Here is a tiny trained network, its code and every weight. The questions are about switching its units off for an input and a class, where a switched-off unit gives its printed mean instead of its output.

import numpy as np


def w(rows, s, z=0):
    codes = np.array(rows[::2]) - 128.0
    scale = np.full(codes.shape[1], s)
    scale[-1] = z or s
    return codes * scale


def f(y):
    return y / 2 * (1 + np.tanh(0.7978845608 * (y + 0.044715 * y**3)))


def log_softmax(a):
    a = a - a.max(-1, keepdims=True)
    return a - np.log(np.exp(a).sum(-1, keepdims=True))


def net(x, mask):
    res = np.array(x, float).reshape(1, 7) / 4 @ E
    y = f(res @ A[0][:, :-1].T + A[0][:, -1])
    res = res + np.where(mask, y, B[0][:, -1]) @ B[0][:, :-1]
    return log_softmax(res[-1] @ U[:, :-1].T + U[:, -1])


A, B = {}, {}
E = w([
[121,129,122,105,199,85],'x0',
[196,119,45,105,86,97],'x1',
[189,98,107,162,212,211],'x2',
[151,74,162,255,128,63],'x3',
[129,1,149,55,118,140],'x4',
[59,88,39,157,115,139],'x5',
[126,129,129,126,133,125],'x6',
],0.0092)
A[0] = w([
[170,143,162,94,177,77,117],'neuron 0',
[182,143,200,116,78,149,99],'neuron 1',
[146,109,139,162,146,107,90],'neuron 2',
[74,158,235,140,135,158,99],'neuron 3',
[173,100,158,195,108,123,89],'neuron 4',
[189,140,89,92,82,51,186],'neuron 5',
[122,148,177,97,74,71,59],'neuron 6',
[122,62,177,69,90,147,141],'neuron 7',
[142,51,122,102,132,122,75],'neuron 8',
[143,136,125,129,184,132,155],'neuron 9',
[105,130,125,113,70,87,154],'neuron 10',
[83,126,148,91,75,60,63],'neuron 11',
[67,109,50,145,147,119,203],'neuron 12',
[113,207,135,182,91,188,118],'neuron 13',
[157,122,133,178,142,106,74],'neuron 14',
[179,131,52,119,143,92,85],'neuron 15',
[103,51,141,103,127,123,3],'neuron 16',
[137,191,111,186,127,119,76],'neuron 17',
[91,138,138,138,63,117,98],'neuron 18',
[151,185,93,171,152,113,76],'neuron 19',
[151,124,104,150,154,201,68],'neuron 20',
[51,103,183,160,164,166,160],'neuron 21',
[139,147,75,84,162,175,117],'neuron 22',
[177,102,97,180,190,165,45],'neuron 23',
[128,193,103,92,128,172,57],'neuron 24',
[125,109,135,174,126,112,133],'neuron 25',
[133,96,103,172,158,57,136],'neuron 26',
[131,66,132,88,117,121,45],'neuron 27',
[118,145,118,96,136,143,38],'neuron 28',
[54,59,45,138,116,131,5],'neuron 29',
[141,98,146,116,97,153,182],'neuron 30',
[115,207,79,127,176,80,94],'neuron 31',
[169,77,143,149,143,213,34],'neuron 32',
[246,151,161,88,126,90,109],'neuron 33',
[103,153,117,87,132,188,175],'neuron 34',
[137,84,171,180,79,90,93],'neuron 35',
[200,120,113,141,160,165,104],'neuron 36',
[96,125,140,117,107,63,155],'neuron 37',
[110,142,75,78,147,144,36],'neuron 38',
[197,122,102,140,56,132,194],'neuron 39',
[112,160,129,46,103,128,246],'neuron 40',
[208,124,68,110,110,84,39],'neuron 41',
[129,105,154,170,119,112,40],'neuron 42',
[88,126,126,123,110,81,35],'neuron 43',
],0.013,0.005)
B[0] = w([
[167,186,160,232,72,146,173],'neuron 0',
[133,223,176,224,125,109,186],'neuron 1',
[130,144,184,91,108,142,159],'neuron 2',
[54,91,113,136,148,115,224],'neuron 3',
[128,127,172,83,79,126,198],'neuron 4',
[62,98,137,135,161,146,239],'neuron 5',
[140,165,89,104,176,186,197],'neuron 6',
[179,128,92,168,144,61,224],'neuron 7',
[170,111,76,131,149,99,185],'neuron 8',
[124,112,102,130,161,155,161],'neuron 9',
[129,139,82,105,134,171,207],'neuron 10',
[145,162,90,84,172,167,212],'neuron 11',
[164,254,206,235,66,150,240],'neuron 12',
[183,74,65,143,159,75,214],'neuron 13',
[142,108,148,85,111,137,168],'neuron 14',
[45,109,119,152,163,97,187],'neuron 15',
[173,127,81,109,141,58,172],'neuron 16',
[162,85,95,93,148,80,196],'neuron 17',
[142,162,85,118,159,172,183],'neuron 18',
[161,95,92,121,120,96,185],'neuron 19',
[112,178,93,97,160,158,173],'neuron 20',
[42,103,103,143,151,95,227],'neuron 21',
[123,119,176,116,85,153,197],'neuron 22',
[129,206,102,94,148,161,196],'neuron 23',
[143,107,193,90,77,90,187],'neuron 24',
[160,108,199,94,84,134,178],'neuron 25',
[136,107,245,69,51,156,213],'neuron 26',
[156,130,115,123,140,85,171],'neuron 27',
[130,163,179,100,104,111,139],'neuron 28',
[141,185,167,199,118,114,214],'neuron 29',
[156,86,96,145,146,114,173],'neuron 30',
[196,72,91,134,159,96,204],'neuron 31',
[144,180,85,102,168,142,187],'neuron 32',
[118,178,144,203,94,129,204],'neuron 33',
[124,81,212,113,69,107,209],'neuron 34',
[137,104,171,86,82,139,212],'neuron 35',
[113,151,104,96,169,185,180],'neuron 36',
[174,164,78,112,207,225,202],'neuron 37',
[127,143,175,111,85,122,175],'neuron 38',
[68,75,133,158,139,136,210],'neuron 39',
[137,89,168,134,75,140,254],'neuron 40',
[7,114,111,93,181,80,188],'neuron 41',
[106,141,170,82,83,94,157],'neuron 42',
[130,188,139,109,156,150,156],'neuron 43',
],0.0082,0.0093)
U = w([
[142,162,134,233,108,131,117],'0',
[142,90,162,46,86,128,95],'1',
[146,147,75,72,173,199,99],'2',
[199,72,66,127,152,37,93],'3',
[10,83,105,146,155,101,103],'4',
[137,88,114,170,127,153,253],'5',
],0.013,0.016)

Each question gives the input, the list of numbers given to net, and the class t.
The units are the neurons (one row each of A and B). Each row of codes is followed by its name. A weight is (code - 128) times the scale printed after its matrix; where a second scale follows, it is the last column's (A, B and U).
mask holds one flag per neuron, in row order. A switched-off neuron (its flag False) gives its mean, the last column of its row in B, instead of its output. The means were averaged over made-up inputs and are rounded, as every weight is.
A unit's drop is (log p(t) with every unit on - log p(t) with that unit switched off) / (log p(t) with every unit on - log p(t) with every unit switched off).
The circuit of an input: a set's keep is (log p(t) with only the set's units on - log p(t) with every unit switched off) / (log p(t) with every unit on - log p(t) with every unit switched off). Starting from the 12 units with the biggest drops (on a tie, the unit counted first), units are removed one at a time, each time the one whose removal leaves the highest keep (on an exact tie, the one counted first), for as long as the keep stays at least 0.8.
units of the circuit, in order: the units of the circuit, biggest drop first
most important unit: the unit with the biggest drop
top k neurons: the k neurons with the biggest drops, biggest first
drop when u is switched off: that unit's drop, to one decimal
input [0,-1,4,2,7,7,-1], class 0: units of the circuit, in order => neuron 12; neuron 29
input [-3,7,3,-4,7,-6,8], class 3: units of the circuit, in order => neuron 7
input [-6,6,-6,-4,8,-7,-6], class 3: top 3 neurons => neuron 7; neuron 12; neuron 27
input [5,-7,4,-6,-4,-3,-3], class 4: units of the circuit, in order => neuron 3; neuron 21
input [6,7,4,-4,1,2,7], class 4: units of the circuit, in order => neuron 41; neuron 15
input [-8,-6,8,6,-3,4,-6], class 2: units of the circuit, in order => neuron 23; neuron 32; neuron 20
input [1,2,8,1,8,-4,5], class 2: top 2 neurons => neuron 36; neuron 23
input [3,0,-1,7,7,1,3], class 1: top 2 neurons => neuron 26; neuron 35
input [-4,7,-4,3,2,-8,-6], class 0: top 2 neurons => neuron 1; neuron 33
input [-7,5,3,-7,-1,5,3], class 1: top 2 neurons => neuron 24; neuron 34
input [8,8,0,-4,-1,1,2], class 4: top 2 neurons => neuron 41; neuron 15
input [0,-1,-3,-5,-5,-3,8], class 1: top 2 neurons => neuron 24; neuron 7
input [-1,8,1,-7,-3,-1,-3], class 4: units of the circuit, in order => neuron 41; neuron 15
input [1,-8,0,0,7,-4,-5], class 4: units of the circuit, in order => neuron 21
input [8,8,-2,-7,3,-4,6], class 4: units of the circuit, in order => neuron 41; neuron 5
input [1,5,3,-6,8,-6,-3], class 3: top 4 neurons => neuron 7; neuron 12; neuron 8; neuron 27
input [2,-2,-8,7,5,-4,7], class 2: top 3 neurons => neuron 37; neuron 6; neuron 11
input [3,-5,0,4,3,-7,5], class 0: top 2 neurons => neuron 0; neuron 1
input [6,-7,4,5,-6,1,3], class 4: top 2 neurons => neuron 21; neuron 3
input [-3,-8,6,-7,-7,4,-2], class 4: units of the circuit, in order => neuron 21
input [4,-6,-7,-5,-7,-4,8], class 2: top 2 neurons => neuron 6; neuron 37
input [2,-2,4,-7,0,-7,-6], class 0: top 3 neurons => neuron 0; neuron 33; neuron 1
input [5,4,7,4,5,6,8], class 2: top 3 neurons => neuron 23; neuron 36; neuron 32
input [5,-6,3,-3,-3,6,2], class 0: top 3 neurons => neuron 12; neuron 41; neuron 5
input [-4,-3,1,-6,7,8,-8], class 0: drop when neuron 12 is switched off => 0.3
input [4,0,3,4,1,3,4], class 1: drop when neuron 26 is switched off => 0.6
input [1,8,-5,4,0,-3,-1], class 4: most important unit => neuron 41
input [2,-4,2,-7,5,6,1], class 1: drop when neuron 37 is switched off => 0.1
input [-1,4,0,-2,-2,7,-2], class 0: drop when neuron 12 is switched off => 0.5
